(in the rows, 128 means zero)
Here are made-up things, facts about them, and rows of numbers that follow some of those facts. Name the thing behind each unnamed row.

There are 3 kinds of fact about the things: brego, posto, flisos.
drore: brego 209; posto tigranul; flisos gavo
traver: brego 209; posto lapli; flisos mifin
droklo: brego 209; posto maflak
nitul: brego 218; posto maflak; flisos droklo
drikis: brego 209; posto tuklim; flisos drasker
foludal: brego 209; posto moplur; flisos brufus
nevo: brego 209; posto niskel; flisos soni
gavo: brego 218; posto tigranul; flisos stoplem
stoplem: brego 218; posto tigranul; flisos bruzer
vumum: brego 209; posto feflo
domis: brego 209; posto klogru
flolu: brego 191; posto tuklim; flisos suvin
sostubes: brego 191; posto tuklim; flisos soflol
klumar: brego 218; posto zubrek
luri: brego 191; posto safli
tiva: brego 209; posto dogu; flisos plinus
drigris: brego 191; posto feflo; flisos dretreflal
zisa: brego 209; posto dogu; flisos tabri
sola: brego 191; posto niskel
pluran: brego 191; posto tigranul; flisos mebe
tabri: brego 209; posto dogu; flisos tiva
drepel: brego 191; posto letru
bruflem: brego 191; posto senin; flisos movagru
zanek: brego 191; posto busal
gibrum: brego 191; posto fliflasek
bramekos: brego 191; posto zonitril
kegem: brego 191; posto feflo; flisos saduk
keklok: brego 209; posto feflo; flisos kegem
nuvas: brego 218; posto niskel; flisos sola
fufli: brego 209; posto fliflasek; flisos gibrum
brezitel: brego 191; posto senin; flisos kunam
gredrom: brego 218; posto lapli; flisos traver
febrim: brego 218; posto safli; flisos luri
tresam: brego 191; posto senin; flisos brezitel
movagru: brego 209; posto senin
soni: brego 191; posto niskel; flisos draflini
beklam: brego 209; posto safli; flisos kasu
plinus: brego 191; posto dogu
fatrer: brego 209; posto zonitril; flisos bramekos
zemom: brego 209; posto feflo; flisos vumum
firal: brego 218; posto skosas
grosur: brego 209; posto tuklim; flisos flolu
saduk: brego 218; posto feflo; flisos zemom
brama: brego 209; posto lapli; flisos gredrom
zeplin: brego 209; posto maflak; flisos vopotrom
kunam: brego 209; posto senin; flisos bruflem
mifin: brego 191; posto lapli
diron: brego 218; posto dogu; flisos zisa
foplistel: brego 209; posto moplur; flisos foludal
dretreflal: brego 218; posto feflo; flisos keklok
suvin: brego 191; posto tuklim; flisos drikis
mebe: brego 191; posto tigranul
draflini: brego 191; posto niskel; flisos nuvas
brufus: brego 191; posto moplur
kufa: brego 191; posto tigranul; flisos drore
bruzer: brego 191; posto tigranul; flisos pluran
zuri: brego 209; posto maflak; flisos nitul
mastal: brego 191; posto klogru; flisos domis
vopotrom: brego 218; posto maflak; flisos zuri
goristur: brego 209; posto fliflasek; flisos fufli
kasu: brego 218; posto safli; flisos febrim
soflol: brego 209; posto tuklim; flisos grosur
drasker: brego 191; posto tuklim

Some things and their rows:
bramekos: [129 114 122 135 107 133 135 121 156 123 120 137 126 123 134 103  92 175
 155 134 109]
zanek: [124 119 130 134 106 142 133 124 141 115 129 128 119 134 142 109  96 158
 150 117 123]
fatrer: [127 121 148 108 104 119 133 146 138 110 131 140 135 101 116 117 139 170
 132 151 100]
mifin: [122 104 143 132 113 151 130 126 142 112 136 132 116 154 153 119  96 139
 148 125 131]
kufa: [151 140  75 118 103 133 137 132 134 129  92 169 140 123 134  74  75 152
 164 153 133]
drore: [139 147 124  93 106 135 135 163  90 108 119 169 139 134 137 102 130 116
 140 159 149]
fliflasek: [125  93 140 133 136 134 118 138 136 126 111 151 128 156 122 133 127 129
 127 182 141]
grosur: [126 126 136 131 118  88 122 178  37 105 146 135 169 149 147 111 163 180
 150 125 177]
niskel: [119  92 138 126  97 152  91 135 157  98 151 153  99 187 123 159 102 134
 129 187 156]
dretreflal: [110 107 137 100 157  63 116 138 113 165 110 151 135 148 122 112 163 151
 148 163 139]
nevo: [122 119 142 100  71 138 107 135 153  82 175 143 104 120 107 142 117 180
 131 157 115]
sola: [113 108 149 119  85 174 104 116 147  76 182 134  80 184 156 152  78 134
 146 113 163]
maflak: [141 105 147 142 155 117 159 137 127 169 107 184 113 181 152 121 112 165
 134 206  73]
zuri: [126 127 169 111 138 114 179 149 107 142 143 169 113 150 160 116 129 175
 137 164  65]
firal: [118 104 142 128 108 127 126 144 118 135 119 130 153 135 125 119 122 142
 136 142 127]
mebe: [127 142 132 110 122 180 132 148  76 100 132 154 110 210 192 112  91  55
 157 107 207]
mastal: [134 114 114 134 102 124 135 116 163 126 114 140 131 106 123  98  86 187
 156 138  98]
zubrek: [125 100 138 135 128 137 117 140 130 124 111 149 130 164 121 130 124 131
 126 171 136]
drigris: [123 121 117 108 153  71 124 111 148 153 111 149 105 132 130  91 128 186
 160 144 121]
fufli: [124 119 160 109 109 134 134 154 126 104 135 137 132 121 123 124 143 154
 130 145 111]
soflol: [130 123 128 137 116  77 123 176  45 109 137 137 174 134 138 103 159 198
 153 133 163]
zemom: [ 99 128 197  71 168 109 119 156  72 115 157 141  88 201 168 145 198  86
 131 115 185]
skosas: [127 102 142 139 130 137 116 140 132 126 110 150 132 163 121 127 125 127
 125 169 139]
suvin: [127 118 121 158 123 105 123 154  46 113 142 132 153 182 179 106 119 170
 170  98 198]
lapli: [124  93 145 138 136 141 117 143 139 127 111 154 128 167 115 137 124 132
 130 180 138]
draflini: [117 108 131 122  79 155 106 112 166  86 169 140  92 155 139 140  69 167
 151 131 139]
gavo: [136 127 108 115 109 133 124 163  87 132  98 166 167 155 137  97 109 102
 146 167 165]
movagru: [131 136 191  98 116 202 105 178 118  95 144 115 125 153 132 122 146 112
 155 128 127]

Rows to name:
A row may be one of the things named above.
[129 107 138 136 132  95 169 142 124 177 109 171 146 144 142  99 103 196
 147 185  56]	vopotrom
[128 125 127 139 114  76 124 173  44 112 137 138 172 135 139 105 159 199
 151 133 162]	soflol
[133 127 115 113 114 139 125 166  81 128 104 162 162 172 145 104 113  85
 144 154 179]	stoplem
[127 115 118 160 122 107 125 152  47 111 141 129 152 183 179 104 116 169
 168  97 196]	suvin
[142 128 150 126 108 197 109 145 156 117 123 116 124 144 134  98  94 144
 179 126 110]	bruflem
[131 139 123 111 117 171 132 145  85 102 124 155 118 200 183 108  89  71
 158 113 194]	pluran
[123 106 157 134 139 110 171 147 106 166 124 165 140 169 162 112 104 166
 139 170  78]	nitul
[109 128 172  76 158  87 123 149  97 128 138 148 100 155 138 131 186 135
 138 138 148]	keklok
[148 126 118 133 101 170 108 138 183 133 103 119 136  99 103  79  83 192
 184 149  73]	tresam
[ 99 133 200  69 171 113 120 156  71 114 162 136  86 201 169 143 197  86
 133 116 187]	zemom
[102  42 153 151 108 114 145 135 175 121  83 111 190  77  91 140 141 121
  90 152 137]	diron
[141 136 171 101 110 183 105 171 138 104 130 118 133 125 114 113 141 140
 158 143 102]	kunam
[ 97  51 177 147 123 163 150 117 161  87 119 104 136 135 148 158 125  72
 101  95 178]	plinus
[110 107 138  99 156  67 114 141 114 166 109 148 134 151 121 109 163 151
 146 163 138]	dretreflal
[129 116 112 161 118  99 126 147  55 117 132 134 158 169 168  98 112 184
 170 104 185]	flolu
[127 124 135 137 117  87 124 178  34 105 143 135 168 146 147 110 163 181
 149 123 179]	grosur
[127 114 119 130 107 134 132 122 157 122 123 137 125 123 131 102  90 177
 154 130 108]	bramekos
[108  95 148 115  79 152  98 138 132  97 165 140 121 174 129 152 105 136
 136 149 154]	nuvas
[ 94  61 209 121 120 151 149 146 139  75 132 105 148 115 130 171 172  73
  77 115 169]	tiva
[118 106 126 122  77 157 108 111 165  87 168 140  91 154 137 138  73 169
 150 132 135]	draflini
[112 119 141  99 162  99 122 117 119 140 132 143  90 175 159 114 137 137
 159 120 157]	kegem
[123 108 118 127  75 148 108 111 173  91 164 142  95 141 128 133  67 184
 153 138 125]	soni
[ 98  37 170 152 135 135 132 129 169 100  82 124 161 133 109 163 145  71
  73 161 169]	dogu
[146 129 129 132 101 178 107 139 176 122 108 121 133 113 112  86  87 176
 180 140  83]	brezitel
[137  97 116 171 139  91 108 162  51 131 104 151 176 180 137 110 137 166
 140 164 196]	tuklim
[116  98 145 131 112 129 126 148 128 130 117 135 155 138 124 122 123 139
 137 154 125]	febrim
[ 96  39 171 152 139 134 133 130 170  99  80 123 158 132 115 166 143  70
  76 167 171]	dogu
[129 107 139 136 135  91 171 141 124 177 111 170 148 142 140 100 100 198
 146 185  55]	vopotrom
[130 112 119 133 107 130 134 120 157 122 120 136 127 120 132 104  91 175
 153 131 111]	bramekos
[122 117 171 107 110 138 135 152 118 100 143 135 126 135 135 130 142 138
 127 140 124]	traver
[135 129 151 117 129  97 178 145 130 148 132 176 125 120 139 104 120 210
 138 179  38]	zeplin
[ 98 130 207  68 171 118 120 158  66 107 165 138  82 213 177 154 200  72
 132 110 196]	vumum
[135 141 115 116 117 163 133 143  96 109 119 161 123 183 172 101  86  89
 162 125 181]	bruzer
[128 108 138 134 131  94 172 141 124 177 108 171 148 144 140  98 101 195
 144 187  55]	vopotrom
[118 116 170 107 114 140 131 150 123  99 144 137 126 133 132 132 145 139
 128 138 118]	traver
[139 116  82 167 112  74 128 142  83 134 114 139 171 122 135  79 105 231
 175 132 150]	sostubes
[115 125 165 130 128 112 122 184   6  91 162 128 153 193 180 130 170 132
 145  98 212]	drikis
[140 129 110 121 135 143 113 157 100 132  91 179 141 184 136 105 114  93
 135 180 175]	tigranul
[143 115 149 135 130 177  88 160 145 132  98 143 137 153 102 106 123 125
 160 188 113]	senin
[ 98 130 198  73 167 110 121 154  72 116 159 140  87 200 169 148 197  87
 132 118 183]	zemom

